Below are the code and all the weights of a small trained network. Each question names an input and a class and asks about switching units off, where a switched-off unit gives its printed mean instead of its output.

import numpy as np


def w(rows, s, z=0):
    codes = np.array(rows[::2]) - 128.0
    scale = np.full(codes.shape[1], s)
    scale[-1] = z or s
    return codes * scale


def f(y):
    return np.maximum(y, 0)


def log_softmax(a):
    a = a - a.max(-1, keepdims=True)
    return a - np.log(np.exp(a).sum(-1, keepdims=True))


def net(x, mask):
    res = np.array(x, float).reshape(1, 5) / 4 @ E
    y = f(res @ A[0][:, :-1].T + A[0][:, -1])
    res = res + np.where(mask, y, B[0][:, -1]) @ B[0][:, :-1]
    return log_softmax(res[-1] @ U[:, :-1].T + U[:, -1])


A, B = {}, {}
E = w([
[125,159,129,174,200,226,132,111,100],'x0',
[2,115,83,125,117,167,60,55,66],'x1',
[176,95,185,91,133,112,76,127,34],'x2',
[142,97,220,189,141,193,188,93,120],'x3',
[83,27,148,156,226,79,158,145,154],'x4',
],0.0087)
A[0] = w([
[41,113,85,112,187,55,125,134,131,248],'N1',
[152,147,161,123,150,195,146,124,137,215],'N2',
[102,76,193,175,194,168,88,91,154,174],'N3',
[172,111,127,167,147,155,144,187,155,158],'N4',
[193,118,155,99,42,93,114,181,94,197],'N5',
[63,124,102,102,69,139,133,101,193,91],'N6',
[148,202,121,145,111,228,137,47,97,124],'N7',
[216,132,90,186,130,93,184,159,199,152],'N8',
[131,155,137,203,117,236,142,50,117,119],'N9',
[171,197,104,45,45,3,112,224,141,239],'N10',
[62,146,40,117,64,102,127,93,141,183],'N11',
[90,147,65,96,80,85,112,107,159,255],'N12',
[95,134,107,154,120,113,182,123,192,200],'N13',
[119,167,131,140,100,161,105,99,73,111],'N14',
],0.0083,0.0039)
B[0] = w([
[133,50,75,192,154,222,73,121,100,217],'N1',
[145,158,90,173,157,161,142,158,180,191],'N2',
[167,94,124,134,138,113,137,130,39,225],'N3',
[124,166,149,120,149,92,160,140,146,182],'N4',
[91,88,146,44,96,88,83,107,202,201],'N5',
[112,176,103,151,137,189,120,155,186,169],'N6',
[205,137,153,189,131,170,70,71,160,207],'N7',
[104,164,169,75,129,54,160,131,197,210],'N8',
[213,133,153,220,103,193,125,86,133,223],'N9',
[172,73,193,101,115,113,62,27,160,246],'N10',
[100,157,58,154,151,199,83,146,174,202],'N11',
[122,139,97,166,162,165,46,123,163,201],'N12',
[147,123,139,88,143,104,146,151,254,191],'N13',
[139,79,143,127,107,139,95,144,130,173],'N14',
],0.0087,0.011)
U = w([
[158,124,138,128,132,106,167,125,30,40],'0',
[75,43,108,142,146,123,131,135,1,47],'1',
[103,167,61,184,134,175,98,160,151,93],'2',
[109,131,176,16,66,42,105,81,170,180],'3',
[166,68,124,170,111,151,86,49,140,227],'4',
[148,128,115,119,173,72,216,223,202,157],'5',
[156,219,141,201,135,130,217,160,131,1],'6',
],0.0078,0.0031)

Each question gives the input, the list of numbers given to net, and the class t.
The units are the neurons (one row each of A and B). Each row of codes is followed by its name. A weight is (code - 128) times the scale printed after its matrix; where a second scale follows, it is the last column's (A, B and U).
mask holds one flag per neuron, in row order. A switched-off neuron (its flag False) gives its mean, the last column of its row in B, instead of its output. The means were averaged over made-up inputs and are rounded, as every weight is.
A unit's drop is (log p(t) with every unit on - log p(t) with that unit switched off) / (log p(t) with every unit on - log p(t) with every unit switched off).
The circuit of an input: a set's keep is (log p(t) with only the set's units on - log p(t) with every unit switched off) / (log p(t) with every unit on - log p(t) with every unit switched off). Starting from the 12 units with the biggest drops (on a tie, the unit counted first), units are removed one at a time, each time the one whose removal leaves the highest keep (on an exact tie, the one counted first), for as long as the keep stays at least 0.8.
circuit, biggest first: the units of the circuit, biggest drop first
top k neurons: the k neurons with the biggest drops, biggest first
drop of u: that unit's drop, to one decimal
input [-8,-1,-8,-7,2], class 4: circuit, biggest first => [N1]
input [6,-6,5,5,8], class 6: circuit, biggest first => [N5, N10]
input [0,3,2,8,6], class 1: top 3 neurons => [N3, N10, N7]
input [4,-2,3,6,7], class 5: circuit, biggest first => [N10, N7]
input [7,1,-6,2,-2], class 6: top 2 neurons => [N10, N1]
input [-4,6,-2,-1,7], class 2: circuit, biggest first => [N10, N11]
input [-4,8,-2,-5,-7], class 2: top 2 neurons => [N11, N6]
input [-7,-2,8,-3,7], class 3: top 3 neurons => [N5, N9, N7]
input [-7,0,5,7,-6], class 3: top 2 neurons => [N5, N1]
input [-4,8,-3,-6,-7], class 2: top 3 neurons => [N11, N6, N12]
input [6,-4,-4,2,3], class 6: top 2 neurons => [N5, N9]
input [4,-2,1,4,2], class 6: drop of N10 => 0.3
input [4,5,3,-7,-1], class 2: drop of N2 => -0.1
input [-2,4,0,-8,1], class 2: circuit, biggest first => [N11]
input [-1,-5,-8,2,-4], class 5: drop of N10 => -0.1
input [-1,-2,1,-1,2], class 3: drop of N9 => 0.2
